Below are the code and all the weights of a small trained network. Each question names an input and a target symbol and asks about switching units off, where a switched-off unit gives its printed mean instead of its output.

import numpy as np


def w(rows, s, z=0):
    codes = np.array(rows[::2]) - 128.0
    scale = np.full(codes.shape[1], s)
    scale[-1] = z or s
    return codes * scale


def f(y):
    return np.maximum(y, 0)


def softmax(a):
    e = np.exp(a - a.max(-1, keepdims=True))
    return e / e.sum(-1, keepdims=True)


def log_softmax(a):
    a = a - a.max(-1, keepdims=True)
    return a - np.log(np.exp(a).sum(-1, keepdims=True))


def net(x, mask):
    ids = ['ΓΔΛΠΨΩαβεζηθμξτφ'.index(c) for c in x.split()]
    T = len(ids)
    res = E[ids] + P[:T]
    u = 0
    for l in range(2):
        r = res
        for j in range(2):
            rows = slice(2 * j, 2 * j + 2)
            q, k, v = (r @ M[l][rows].T for M in (Q, K, V))
            z = softmax(np.where(np.tri(T) > 0, q @ k.T / 2**0.5, -1e9)) @ v
            o = O[l][rows]
            res = res + np.where(mask[u + j], z, o[:, -1]) @ o[:, :-1]
        u += 2
        y = f(res @ A[l][:, :-1].T + A[l][:, -1])
        res = res + np.where(mask[u : u + 8], y, B[l][:, -1]) @ B[l][:, :-1]
        u += 8
    return log_softmax(res[-1] @ U[:, :-1].T + U[:, -1])


Q, K, V, O, A, B = {}, {}, {}, {}, {}, {}
E = w([
[55,71,107],'Γ',
[151,63,6],'Δ',
[109,142,76],'Λ',
[112,95,119],'Π',
[178,79,141],'Ψ',
[173,132,35],'Ω',
[88,137,157],'α',
[113,133,233],'β',
[99,102,178],'ε',
[248,153,230],'ζ',
[67,138,122],'η',
[162,77,102],'θ',
[156,157,71],'μ',
[111,107,202],'ξ',
[154,79,68],'τ',
[192,112,144],'φ',
],0.017)
P = w([
[83,129,57],'0',
[122,97,254],'1',
[183,219,195],'2',
[79,67,206],'3',
[118,190,114],'4',
[108,93,212],'5',
[186,221,173],'6',
[74,81,216],'7',
[178,217,167],'8',
[52,60,120],'9',
[177,216,166],'10',
[76,90,177],'11',
[186,221,173],'12',
],0.0073)
Q[0] = w([
[87,113,107],'0.h1',
[101,71,166],'0.h1',
[199,119,104],'0.h2',
[116,255,115],'0.h2',
],0.0083)
K[0] = w([
[45,54,147],'0.h1',
[168,13,134],'0.h1',
[69,107,227],'0.h2',
[252,111,255],'0.h2',
],0.004)
V[0] = w([
[145,154,56],'0.h1',
[71,254,121],'0.h1',
[81,57,104],'0.h2',
[100,183,205],'0.h2',
],0.0089)
O[0] = w([
[73,198,66,61],'0.h1',
[51,148,53,9],'0.h1',
[191,84,148,122],'0.h2',
[254,142,224,147],'0.h2',
],0.0062,0.0014)
A[0] = w([
[136,64,109,221],'0.n1',
[177,89,114,192],'0.n2',
[155,110,254,254],'0.n3',
[166,147,95,161],'0.n4',
[97,229,85,109],'0.n5',
[193,64,10,153],'0.n6',
[186,237,142,82],'0.n7',
[198,166,103,121],'0.n8',
],0.0094,0.0038)
B[0] = w([
[131,89,218,174],'0.n1',
[120,70,181,170],'0.n2',
[91,67,205,254],'0.n3',
[242,50,64,157],'0.n4',
[54,193,12,151],'0.n5',
[197,141,126,192],'0.n6',
[137,222,63,173],'0.n7',
[181,1,44,164],'0.n8',
],0.0057,0.0097)
Q[1] = w([
[138,102,85],'1.h1',
[128,49,111],'1.h1',
[167,254,126],'1.h2',
[138,67,104],'1.h2',
],0.0098)
K[1] = w([
[154,111,110],'1.h1',
[78,120,9],'1.h1',
[139,180,183],'1.h2',
[113,110,118],'1.h2',
],0.013)
V[1] = w([
[109,143,54],'1.h1',
[169,92,131],'1.h1',
[189,50,122],'1.h2',
[73,167,254],'1.h2',
],0.0081)
O[1] = w([
[216,133,76,157],'1.h1',
[165,253,91,172],'1.h1',
[234,226,224,254],'1.h2',
[113,233,98,24],'1.h2',
],0.0062,0.0055)
A[1] = w([
[206,81,173,47],'1.n1',
[159,163,120,210],'1.n2',
[171,131,157,189],'1.n3',
[83,25,202,253],'1.n4',
[100,147,156,157],'1.n5',
[107,207,154,163],'1.n6',
[165,141,248,166],'1.n7',
[147,140,113,53],'1.n8',
],0.011,0.0032)
B[1] = w([
[50,87,96,225],'1.n1',
[100,2,150,160],'1.n2',
[53,110,203,185],'1.n3',
[183,172,52,246],'1.n4',
[131,186,139,152],'1.n5',
[59,144,96,165],'1.n6',
[130,182,122,251],'1.n7',
[130,59,61,138],'1.n8',
],0.0072,0.019)
U = w([
[147,121,162,213],'Γ',
[148,84,158,90],'Δ',
[150,128,110,219],'Λ',
[189,153,149,117],'Π',
[220,145,64,55],'Ψ',
[89,64,118,5],'Ω',
[124,84,198,190],'α',
[48,111,135,159],'β',
[183,95,193,115],'ε',
[74,138,78,167],'ζ',
[192,101,193,114],'η',
[195,159,154,138],'θ',
[123,159,157,146],'μ',
[116,116,60,133],'ξ',
[1,97,122,63],'τ',
[101,95,216,193],'φ',
],0.011,0.0029)

Each question gives the input, a string of symbols that net reads in full, and the target symbol t.
The units are the heads (2 rows each of Q, K, V and O) and the neurons (one row each of A and B). Each row of codes is followed by its name. A weight is (code - 128) times the scale printed after its matrix; where a second scale follows, it is the last column's (O, A, B and U).
mask holds one flag per unit, layer by layer, with each layer's heads first. A switched-off unit (its flag False) gives its mean, the last column of its rows in O or B, instead of its output. The means were averaged over made-up inputs and are rounded, as every weight is.
A unit's drop is (log p(t) with every unit on - log p(t) with that unit switched off) / (log p(t) with every unit on - log p(t) with every unit switched off).
The circuit of an input: a set's keep is (log p(t) with only the set's units on - log p(t) with every unit switched off) / (log p(t) with every unit on - log p(t) with every unit switched off). Starting from the 12 units with the biggest drops (on a tie, the unit counted first), units are removed one at a time, each time the one whose removal leaves the highest keep (on an exact tie, the one counted first), for as long as the keep stays at least 0.8.
units of the circuit, in order: the units of the circuit, biggest drop first
top k neurons: the k neurons with the biggest drops, biggest first
top k neurons in layer l: the k neurons of layer l with the biggest drops, biggest first
drop when u is switched off: that unit's drop, to one decimal
input η ζ Ω η β α Λ, target ζ: units of the circuit, in order => [1.h2; 1.n6; 0.n3; 1.h1]
input θ β Ω μ ζ Π φ μ Λ, target ζ: units of the circuit, in order => [1.h2; 0.n3; 1.n6; 1.h1]
input Ω ξ Ψ α Ω Λ α Γ α ε, target ξ: top 2 neurons => [1.n4; 1.n1]
input Ω Λ θ θ ζ ε β Λ α φ ζ Ω Δ, target Ω: top neuron => [1.n1]
input Ω Λ α Ω Ω μ β τ φ Π, target ξ: top 2 neurons => [1.n4; 0.n5]
input θ Δ Π Δ Λ Ω Λ Δ Ω τ τ μ μ, target ξ: top 3 neurons in layer 1 => [1.n4; 1.n2; 1.n7]
input φ α ζ, target φ: top 2 neurons in layer 0 => [0.n7; 0.n3]
input Ψ Γ β, target μ: top 2 neurons => [1.n7; 0.n3]
input μ τ Π Ψ, target ξ: top 3 neurons => [1.n4; 1.n1; 0.n5]
input Ω Λ ζ Π τ Γ η Π μ α β, target μ: top 2 neurons in layer 1 => [1.n1; 1.n7]
input Ω Ω Λ Ψ Π β β Ω Ψ β μ, target ξ: top 2 neurons in layer 0 => [0.n7; 0.n8]
input Ω α φ η, target ξ: top 2 neurons => [1.n4; 0.n5]
input ε φ μ, target ζ: top 2 neurons in layer 1 => [1.n6; 1.n4]
input β φ β Λ Γ β ζ, target φ: drop when 0.h1 is switched off => 0.1
input Λ Ω φ Λ Π η Ψ Λ Δ, target Ω: drop when 1.n1 is switched off => 0.4
input Ω Γ Λ Λ θ β β Γ Ω Γ, target ξ: drop when 0.n4 is switched off => 0.0
input Ω β Ω α Ω, target Ψ: drop when 0.h2 is switched off => 0.1
